Look-ups in named tables: a row name and a column name give one cell, copied from the table.

ruv:
,nuvav,vupus
kerezi,-34,-19
riveki,63,50
vebiriv,-52,-26
zesev,-40,-46
rubusa,-46,-25
nutadil,-82,-61
vaf,-37,-23
voz,-9,-94

What is the vupus of vaf in ruv?
-23
What is the nuvav of vebiriv in ruv?
-52
What is the vupus of vebiriv in ruv?
-26
What is the nuvav of voz in ruv?
-9
What is the nuvav of rubusa in ruv?
-46
What is the vupus of zesev in ruv?
-46
What is the nuvav of kerezi in ruv?
-34
What is the vupus of rubusa in ruv?
-25
What is the nuvav of nutadil in ruv?
-82
What is the nuvav of riveki in ruv?
63
What is the vupus of kerezi in ruv?
-19
What is the vupus of nutadil in ruv?
-61
What is the nuvav of vaf in ruv?
-37
What is the vupus of riveki in ruv?
50
What is the vupus of voz in ruv?
-94
What is the nuvav of zesev in ruv?
-40
Row with the largest vupus: riveki

Table guro
columns: rez, fali, guf, konapu, mig, torod, vumaver, dosiru, kefinav
tum: [114, 126, 50, 103, 116, 149, 187, 118, 167]
ral: [147, 207, 221, 214, 120, 104, 98, 134, 111]
rek: [147, 185, 205, 194, 71, 223, 191, 140, 196]
piraru: [175, 135, 121, 108, 181, 76, 185, 249, 187]
zerevi: [175, 136, 121, 109, 181, 76, 184, 249, 189]
sotaze: [141, 171, 200, 189, 64, 224, 191, 144, 185]
zofozap: [114, 178, 89, 76, 190, 169, 97, 196, 181]
suli: [123, 169, 50, 78, 140, 156, 139, 144, 112]
mido: [147, 137, 111, 113, 188, 92, 166, 247, 198]
kura: [175, 211, 217, 219, 101, 205, 156, 118, 198]
somed: [119, 185, 71, 76, 190, 174, 96, 182, 151]
gakaveg: [155, 211, 221, 219, 112, 121, 96, 121, 111]
fod: [155, 126, 165, 162, 64, 224, 159, 129, 113]
zal: [151, 166, 198, 219, 177, 79, 146, 168, 114]

vumaver of zerevi: 184
mig of gakaveg: 112
vumaver of mido: 166
vumaver of tum: 187
vumaver of somed: 96
fali of piraru: 135
kefinav of fod: 113
kefinav of zal: 114
mig of mido: 188
mig of sotaze: 64
rez of piraru: 175
vumaver of ral: 98
konapu of zofozap: 76
mig of fod: 64
mig of somed: 190
dosiru of ral: 134
torod of suli: 156
konapu of mido: 113
vumaver of sotaze: 191
fali of zofozap: 178

vitofe =
,gutatu,mer,zife,gaf,dedibom,naduze,vig
vegive,-7.1,-11.0,-8.8,-43.8,-60.1,-45.9,-1.1
dasaki,-12.2,-7.5,68.2,-13.2,11.7,-20.7,-15.0
gedu,-16.1,-5.9,6.8,49.1,-77.7,-23.9,-5.5

vegive, zife => -8.8
dasaki, zife => 68.2
gedu, gaf => 49.1
gedu, dedibom => -77.7
vegive, gutatu => -7.1
dasaki, vig => -15.0
vegive, mer => -11.0
vegive, gaf => -43.8
gedu, gutatu => -16.1
vegive, naduze => -45.9
gedu, vig => -5.5
gedu, mer => -5.9
Row with the largest dedibom: dasaki

giz =
         nutu   luf   vub
laki     2811  2503  3869
sisobon  4531  4089  5149
dis      4054  5136  5295
sonaf    4187  6275  4256
vekegit  8451  2702  7215
gitapig  6087  2171  4818
kozuta   4170  2902  7405
voliba   6336  6119  3392

What is the nutu of gitapig in giz? 6087
What is the luf of laki in giz? 2503
What is the nutu of vekegit in giz? 8451
What is the vub of voliba in giz? 3392
What is the luf of vekegit in giz? 2702
What is the vub of kozuta in giz? 7405
What is the nutu of sisobon in giz? 4531
What is the nutu of laki in giz? 2811
What is the luf of sonaf in giz? 6275
What is the luf of gitapig in giz? 2171
What is the vub of laki in giz? 3869
What is the luf of voliba in giz? 6119
What is the vub of gitapig in giz? 4818
What is the luf of kozuta in giz? 2902
What is the nutu of dis in giz? 4054
What is the vub of dis in giz? 5295
What is the vub of sisobon in giz? 5149
Row with the largest luf: sonaf

